Below is a small trained network, with its code and all its weights. Each question gives an input and a target symbol and asks what happens when units are switched off, that is, made to give their printed mean instead of their output.

import numpy as np


def w(rows, s, z=0):
    codes = np.array(rows[::2]) - 128.0
    scale = np.full(codes.shape[1], s)
    scale[-1] = z or s
    return codes * scale


def norm(h):
    return h / np.sqrt((h * h).mean(-1, keepdims=True) + 1e-5)


def f(y):
    return np.maximum(y, 0)


def softmax(a):
    e = np.exp(a - a.max(-1, keepdims=True))
    return e / e.sum(-1, keepdims=True)


def log_softmax(a):
    a = a - a.max(-1, keepdims=True)
    return a - np.log(np.exp(a).sum(-1, keepdims=True))


def net(x, mask):
    ids = ['ΘΠΨβδεμτ'.index(c) for c in x.split()]
    T = len(ids)
    res = E[ids] + P[:T]
    q, k, v = (norm(res) @ M[0].T for M in (Q, K, V))
    z = softmax(np.where(np.tri(T) > 0, q @ k.T / 2**0.5, -1e9)) @ v
    res = res + np.where(mask[0], z, O[0][:, -1]) @ O[0][:, :-1]
    y = f(norm(res) @ A[0][:, :-1].T + A[0][:, -1])
    res = res + np.where(mask[1:9], y, B[0][:, -1]) @ B[0][:, :-1]
    return log_softmax(norm(res)[-1] @ U[:, :-1].T + U[:, -1])


Q, K, V, O, A, B = {}, {}, {}, {}, {}, {}
E = w([
[133,127,158,135,149,142,148,133],'Θ',
[141,128,144,143,150,121,152,90],'Π',
[130,122,157,139,163,147,143,163],'Ψ',
[138,180,160,82,137,105,171,125],'β',
[179,159,34,58,78,254,95,137],'δ',
[138,158,144,107,168,123,160,167],'ε',
[142,160,134,115,164,111,159,137],'μ',
[140,108,135,160,177,133,144,130],'τ',
],0.025)
P = w([
[163,161,157,165,88,169,94,142],'0',
[44,127,98,174,89,191,131,98],'1',
[2,50,131,134,103,173,187,115],'2',
[31,201,128,179,112,194,80,94],'3',
[163,89,194,77,201,147,175,73],'4',
[239,122,245,98,156,163,77,49],'5',
[142,214,126,121,235,204,219,43],'6',
],0.013)
Q[0] = w([
[169,95,140,126,83,60,67,152],'head 0',
[254,115,200,102,178,166,137,112],'head 0',
],0.019)
K[0] = w([
[67,68,193,145,159,64,249,133],'head 0',
[81,96,57,95,96,156,151,125],'head 0',
],0.017)
V[0] = w([
[123,113,77,106,123,179,90,236],'head 0',
[139,57,122,217,248,114,86,122],'head 0',
],0.012)
O[0] = w([
[62,124,112,74,181,149,52,38,189],'head 0',
[98,56,79,237,144,4,100,61,8],'head 0',
],0.018,0.014)
A[0] = w([
[113,138,132,70,213,163,84,50,210],'neuron 0',
[78,208,186,122,164,90,176,131,185],'neuron 1',
[63,84,93,110,186,66,23,71,2],'neuron 2',
[209,136,186,171,160,142,107,100,155],'neuron 3',
[132,139,144,56,158,232,136,115,135],'neuron 4',
[58,78,70,84,48,189,25,149,122],'neuron 5',
[158,102,141,169,69,11,201,193,154],'neuron 6',
[128,122,208,69,92,142,154,137,134],'neuron 7',
],0.012,0.0049)
B[0] = w([
[137,91,66,68,73,138,157,225,217],'neuron 0',
[38,59,158,204,91,114,84,159,171],'neuron 1',
[199,162,255,86,127,54,160,240,140],'neuron 2',
[29,106,123,135,126,127,141,160,143],'neuron 3',
[190,151,76,137,147,114,82,69,252],'neuron 4',
[179,73,17,135,172,78,84,191,161],'neuron 5',
[125,144,72,56,60,178,70,76,140],'neuron 6',
[181,135,101,226,196,142,147,107,189],'neuron 7',
],0.012,0.025)
U = w([
[24,69,170,166,132,183,142,124,181],'Θ',
[158,123,115,142,17,114,179,110,98],'Π',
[110,100,167,94,128,82,154,204,94],'Ψ',
[165,196,233,95,96,181,162,107,169],'β',
[69,119,199,55,135,173,84,94,76],'δ',
[151,73,38,139,163,152,114,168,38],'ε',
[139,129,126,248,178,162,126,105,61],'μ',
[167,127,143,168,139,50,130,51,255],'τ',
],0.013,0.005)

Each question gives the input, a string of symbols that net reads in full, and the target symbol t.
The units are the heads (2 rows each of Q, K, V and O) and the neurons (one row each of A and B). Each row of codes is followed by its name. A weight is (code - 128) times the scale printed after its matrix; where a second scale follows, it is the last column's (O, A, B and U).
mask holds one flag per unit, heads first, then neurons. A switched-off unit (its flag False) gives its mean, the last column of its rows in O or B, instead of its output. The means were averaged over made-up inputs and are rounded, as every weight is.
A unit's drop is (log p(t) with every unit on - log p(t) with that unit switched off) / (log p(t) with every unit on - log p(t) with every unit switched off).
The circuit of an input: a set's keep is (log p(t) with only the set's units on - log p(t) with every unit switched off) / (log p(t) with every unit on - log p(t) with every unit switched off). Starting from all 9 units, units are removed one at a time, each time the one whose removal leaves the highest keep (on an exact tie, the one counted first), for as long as the keep stays at least 0.8.
units of the circuit, in order: the units of the circuit, biggest drop first
top k neurons: the k neurons with the biggest drops, biggest first
drop of u: that unit's drop, to one decimal
input Θ β Π β Π Θ ε, target β: units of the circuit, in order : (head 0; neuron 0)
input Θ β β, target Θ: units of the circuit, in order : (head 0; neuron 4; neuron 1)
input ε β Ψ β β Π, target Ψ: units of the circuit, in order : (head 0; neuron 2; neuron 4)
input β Θ ε Ψ Π, target Θ: units of the circuit, in order : (head 0; neuron 4; neuron 3; neuron 5)
input Π β β ε, target Π: units of the circuit, in order : (head 0; neuron 6)
input μ ε β τ, target μ: units of the circuit, in order : (head 0; neuron 0)
input Π β Θ β ε μ, target Θ: top 2 neurons : (neuron 3; neuron 4)
input β Π τ β Θ Ψ, target τ: top neuron : (neuron 0)
input ε τ Θ μ β ε ε, target μ: top 2 neurons : (neuron 0; neuron 1)
input ε Π β Ψ Π, target Π: top 2 neurons : (neuron 6; neuron 4)
input τ β β Ψ β Ψ Π, target Ψ: units of the circuit, in order : (head 0; neuron 2; neuron 4; neuron 7)
input Ψ β ε, target Ψ: top 2 neurons : (neuron 2; neuron 4)
input τ Θ Θ β β, target Θ: top 2 neurons : (neuron 4; neuron 1)
input β β Π μ Θ, target β: top 2 neurons : (neuron 0; neuron 5)
input Ψ τ β, target Ψ: top 2 neurons : (neuron 2; neuron 4)
input Θ Ψ μ, target Θ: top 2 neurons : (neuron 4; neuron 0)
input ε ε β β β β Π, target β: top 2 neurons : (neuron 5; neuron 0)
input β ε β Ψ ε ε Θ, target Ψ: top neuron : (neuron 2)
input Θ ε Ψ Ψ, target Θ: top 2 neurons : (neuron 4; neuron 7)
input β β β τ, target β: drop of head 0 : 1.6
input Ψ β μ, target Ψ: drop of neuron 3 : 0.0
input Θ μ Π Π, target Θ: drop of head 0 : 1.2
